Below is a small trained network, with its code and all its weights. Each question gives an input and a target symbol and asks what happens when units are switched off, that is, made to give their printed mean instead of their output.

import numpy as np


def w(rows, s, z=0):
    codes = np.array(rows[::2]) - 128.0
    scale = np.full(codes.shape[1], s)
    scale[-1] = z or s
    return codes * scale


def f(y):
    return np.maximum(y, 0)


def softmax(a):
    e = np.exp(a - a.max(-1, keepdims=True))
    return e / e.sum(-1, keepdims=True)


def log_softmax(a):
    a = a - a.max(-1, keepdims=True)
    return a - np.log(np.exp(a).sum(-1, keepdims=True))


def net(x, mask):
    ids = ['ΔΞΣαγεζηθλμπτφ'.index(c) for c in x.split()]
    T = len(ids)
    res = E[ids] + P[:T]
    u = 0
    for l in range(2):
        r = res
        for j in range(3):
            rows = slice(2 * j, 2 * j + 2)
            q, k, v = (r @ M[l][rows].T for M in (Q, K, V))
            z = softmax(np.where(np.tri(T) > 0, q @ k.T / 2**0.5, -1e9)) @ v
            o = O[l][rows]
            res = res + np.where(mask[u + j], z, o[:, -1]) @ o[:, :-1]
        u += 3
        y = f(res @ A[l][:, :-1].T + A[l][:, -1])
        res = res + np.where(mask[u : u + 8], y, B[l][:, -1]) @ B[l][:, :-1]
        u += 8
    return log_softmax(res[-1] @ U[:, :-1].T + U[:, -1])


Q, K, V, O, A, B = {}, {}, {}, {}, {}, {}
E = w([
[156,180,126,150,219,44,229],'Δ',
[103,169,140,63,121,67,224],'Ξ',
[131,182,159,82,128,165,126],'Σ',
[162,154,152,58,111,118,164],'α',
[101,171,101,98,110,139,100],'γ',
[213,108,177,77,97,136,74],'ε',
[152,110,117,106,79,150,32],'ζ',
[97,106,225,126,237,92,241],'η',
[249,129,122,162,142,66,148],'θ',
[129,31,83,210,142,99,92],'λ',
[58,183,136,155,120,191,155],'μ',
[64,3,242,87,147,67,160],'π',
[147,77,125,35,54,84,87],'τ',
[78,119,46,125,65,54,140],'φ',
],0.017)
P = w([
[125,113,132,102,241,79,135],'0',
[127,94,55,94,169,168,132],'1',
[128,76,66,123,96,195,183],'2',
[117,100,61,132,75,157,145],'3',
[69,173,150,160,70,86,98],'4',
[43,192,202,218,131,3,18],'5',
[76,114,123,212,171,116,103],'6',
],0.012)
Q[0] = w([
[116,143,136,204,168,209,49],'0.h1',
[54,186,106,146,53,237,117],'0.h1',
[111,72,86,111,253,132,90],'0.h2',
[182,140,162,158,22,190,146],'0.h2',
[122,64,219,120,239,164,132],'0.h3',
[252,198,180,204,200,107,179],'0.h3',
],0.0049)
K[0] = w([
[100,144,161,135,153,150,101],'0.h1',
[150,249,152,177,106,169,143],'0.h1',
[162,90,113,100,152,178,165],'0.h2',
[120,140,166,134,131,130,104],'0.h2',
[149,113,224,170,152,162,126],'0.h3',
[151,136,110,146,190,111,146],'0.h3',
],0.011)
V[0] = w([
[253,147,24,100,109,149,192],'0.h1',
[134,87,96,151,100,95,114],'0.h1',
[151,109,88,141,86,157,177],'0.h2',
[102,200,208,183,118,11,22],'0.h2',
[72,116,155,118,231,168,92],'0.h3',
[112,136,160,175,208,196,167],'0.h3',
],0.0061)
O[0] = w([
[145,166,102,171,132,156,112,165],'0.h1',
[160,67,122,181,118,159,92,159],'0.h1',
[109,1,77,124,60,78,147,116],'0.h2',
[104,178,82,90,111,63,59,64],'0.h2',
[119,169,104,167,200,204,124,102],'0.h3',
[149,178,103,199,109,116,141,3],'0.h3',
],0.008,0.0034)
A[0] = w([
[75,148,28,73,166,66,195,77],'0.n1',
[33,160,173,66,71,108,79,113],'0.n2',
[254,188,63,170,112,85,133,119],'0.n3',
[164,100,102,74,139,111,138,186],'0.n4',
[66,185,182,83,44,141,168,253],'0.n5',
[77,158,64,31,116,112,162,97],'0.n6',
[151,101,106,141,84,156,137,96],'0.n7',
[158,41,116,138,189,111,76,197],'0.n8',
],0.0074,0.0026)
B[0] = w([
[11,125,204,170,77,243,48,203],'0.n1',
[138,137,151,120,65,47,87,253],'0.n2',
[45,60,99,32,200,98,227,160],'0.n3',
[79,238,112,119,202,230,224,200],'0.n4',
[239,84,30,217,88,108,40,231],'0.n5',
[165,254,129,75,100,154,135,213],'0.n6',
[154,97,214,114,135,104,103,162],'0.n7',
[115,196,20,124,250,113,156,219],'0.n8',
],0.0062,0.0067)
Q[1] = w([
[124,98,92,184,134,65,159],'1.h1',
[95,123,152,124,185,92,174],'1.h1',
[63,131,128,104,207,102,137],'1.h2',
[142,135,171,188,149,2,108],'1.h2',
[183,156,134,126,45,141,95],'1.h3',
[129,110,99,87,103,248,140],'1.h3',
],0.011)
K[1] = w([
[130,20,72,169,76,100,131],'1.h1',
[162,78,215,128,139,33,151],'1.h1',
[198,59,167,196,40,75,156],'1.h2',
[155,34,101,118,85,254,187],'1.h2',
[108,185,98,81,249,247,124],'1.h3',
[105,248,157,117,239,70,49],'1.h3',
],0.0068)
V[1] = w([
[153,119,142,139,104,134,106],'1.h1',
[188,218,108,92,142,106,165],'1.h1',
[94,77,128,138,181,86,7],'1.h2',
[168,68,135,154,181,146,172],'1.h2',
[219,131,154,55,159,134,116],'1.h3',
[74,87,117,24,119,35,184],'1.h3',
],0.013)
O[1] = w([
[94,70,124,88,142,154,105,8],'1.h1',
[75,102,92,190,48,132,110,254],'1.h1',
[150,182,153,102,153,45,54,29],'1.h2',
[133,189,90,54,169,145,161,200],'1.h2',
[9,107,115,73,147,99,118,207],'1.h3',
[148,133,141,84,63,100,230,240],'1.h3',
],0.015,0.0053)
A[1] = w([
[119,174,81,119,121,84,205,201],'1.n1',
[115,205,94,167,64,139,172,123],'1.n2',
[50,123,89,90,205,132,207,233],'1.n3',
[134,173,179,116,104,93,75,4],'1.n4',
[97,174,83,37,81,193,58,126],'1.n5',
[191,144,100,103,181,130,178,51],'1.n6',
[38,113,78,199,161,136,193,72],'1.n7',
[92,102,149,115,2,245,173,21],'1.n8',
],0.0088,0.0022)
B[1] = w([
[114,119,129,215,131,64,98,230],'1.n1',
[113,91,167,98,85,90,138,216],'1.n2',
[208,77,166,119,208,117,42,232],'1.n3',
[116,171,187,101,22,139,58,154],'1.n4',
[163,216,81,125,228,95,183,193],'1.n5',
[80,99,124,202,1,158,134,181],'1.n6',
[72,176,159,87,173,162,183,216],'1.n7',
[177,79,115,98,154,188,121,251],'1.n8',
],0.008,0.025)
U = w([
[91,155,130,9,147,196,136,75],'Δ',
[178,108,169,75,188,91,165,88],'Ξ',
[191,110,253,112,126,131,83,126],'Σ',
[38,78,112,114,122,95,161,255],'α',
[171,242,242,74,178,177,165,127],'γ',
[56,86,172,172,127,134,60,128],'ε',
[139,201,52,150,175,161,198,148],'ζ',
[146,123,100,200,185,134,88,130],'η',
[81,97,153,104,96,205,93,92],'θ',
[94,201,149,117,123,102,210,78],'λ',
[160,149,107,143,97,140,194,102],'μ',
[79,167,180,64,126,154,80,234],'π',
[16,140,50,166,144,148,139,61],'τ',
[77,169,92,97,192,111,165,38],'φ',
],0.0062,0.0045)

Each question gives the input, a string of symbols that net reads in full, and the target symbol t.
The units are the heads (2 rows each of Q, K, V and O) and the neurons (one row each of A and B). Each row of codes is followed by its name. A weight is (code - 128) times the scale printed after its matrix; where a second scale follows, it is the last column's (O, A, B and U).
mask holds one flag per unit, layer by layer, with each layer's heads first. A switched-off unit (its flag False) gives its mean, the last column of its rows in O or B, instead of its output. The means were averaged over made-up inputs and are rounded, as every weight is.
A unit's drop is (log p(t) with every unit on - log p(t) with that unit switched off) / (log p(t) with every unit on - log p(t) with every unit switched off).
The circuit of an input: a set's keep is (log p(t) with only the set's units on - log p(t) with every unit switched off) / (log p(t) with every unit on - log p(t) with every unit switched off). Starting from the 12 units with the biggest drops (on a tie, the unit counted first), units are removed one at a time, each time the one whose removal leaves the highest keep (on an exact tie, the one counted first), for as long as the keep stays at least 0.8.
circuit, biggest first: the units of the circuit, biggest drop first
top k neurons in layer l: the k neurons of layer l with the biggest drops, biggest first
heads that matter: for each layer, one digit per head in row order, 1 if its drop is at least 0.15 and else 0, layers parted by /
input η π α ζ, target ζ: circuit, biggest first	[1.h2, 1.n5]
input γ Δ Ξ μ, target ε: heads that matter	010 / 011
input μ Ξ τ, target η: circuit, biggest first	[1.h3, 0.h3]
input π Δ λ π φ, target μ: top 3 neurons in layer 0	[0.n5, 0.n1, 0.n3]
input ε π τ θ ζ, target λ: top neuron in layer 1	[1.n5]
input γ φ γ π Ξ π, target Σ: circuit, biggest first	[1.h1, 1.n5, 1.n7]
input η τ Σ, target ζ: circuit, biggest first	[0.h3, 1.h2, 1.n5]
input φ Ξ θ, target μ: heads that matter	010 / 001
input ε Ξ α π Ξ Ξ, target Δ: heads that matter	000 / 011
input Σ η τ Δ, target Ξ: circuit, biggest first	[1.n3, 0.n3, 1.h3]
input ζ η θ φ θ Σ, target Ξ: top 3 neurons in layer 0	[0.n3, 0.n2, 0.n1]
input ζ η τ Δ ζ γ, target α: heads that matter	001 / 011
input φ Σ μ τ, target Σ: heads that matter	010 / 010
input τ φ γ τ Ξ, target Σ: heads that matter	000 / 011
input π ζ τ ζ, target λ: circuit, biggest first	[1.h2, 1.h3, 1.n3, 0.n8]
input ζ ζ Ξ ε θ, target α: heads that matter	000 / 100
input η η τ, target ζ: heads that matter	001 / 011
input Δ π π, target Σ: circuit, biggest first	[1.n3, 1.h1, 1.n5]
input φ λ π Ξ τ, target γ: heads that matter	000 / 011
input ζ μ ζ ζ θ, target α: top 2 neurons in layer 1	[1.n5, 1.n8]
input τ ε φ θ τ, target φ: top neuron in layer 0	[0.n2]
input μ ζ τ Σ, target η: circuit, biggest first	[1.h3, 0.h3]
input ε α ε, target φ: heads that matter	000 / 011
input Σ θ Ξ Σ μ Ξ θ, target ζ: heads that matter	010 / 011
input π ζ ε π Σ, target π: top 4 neurons in layer 0	[0.n8, 0.n5, 0.n6, 0.n3]
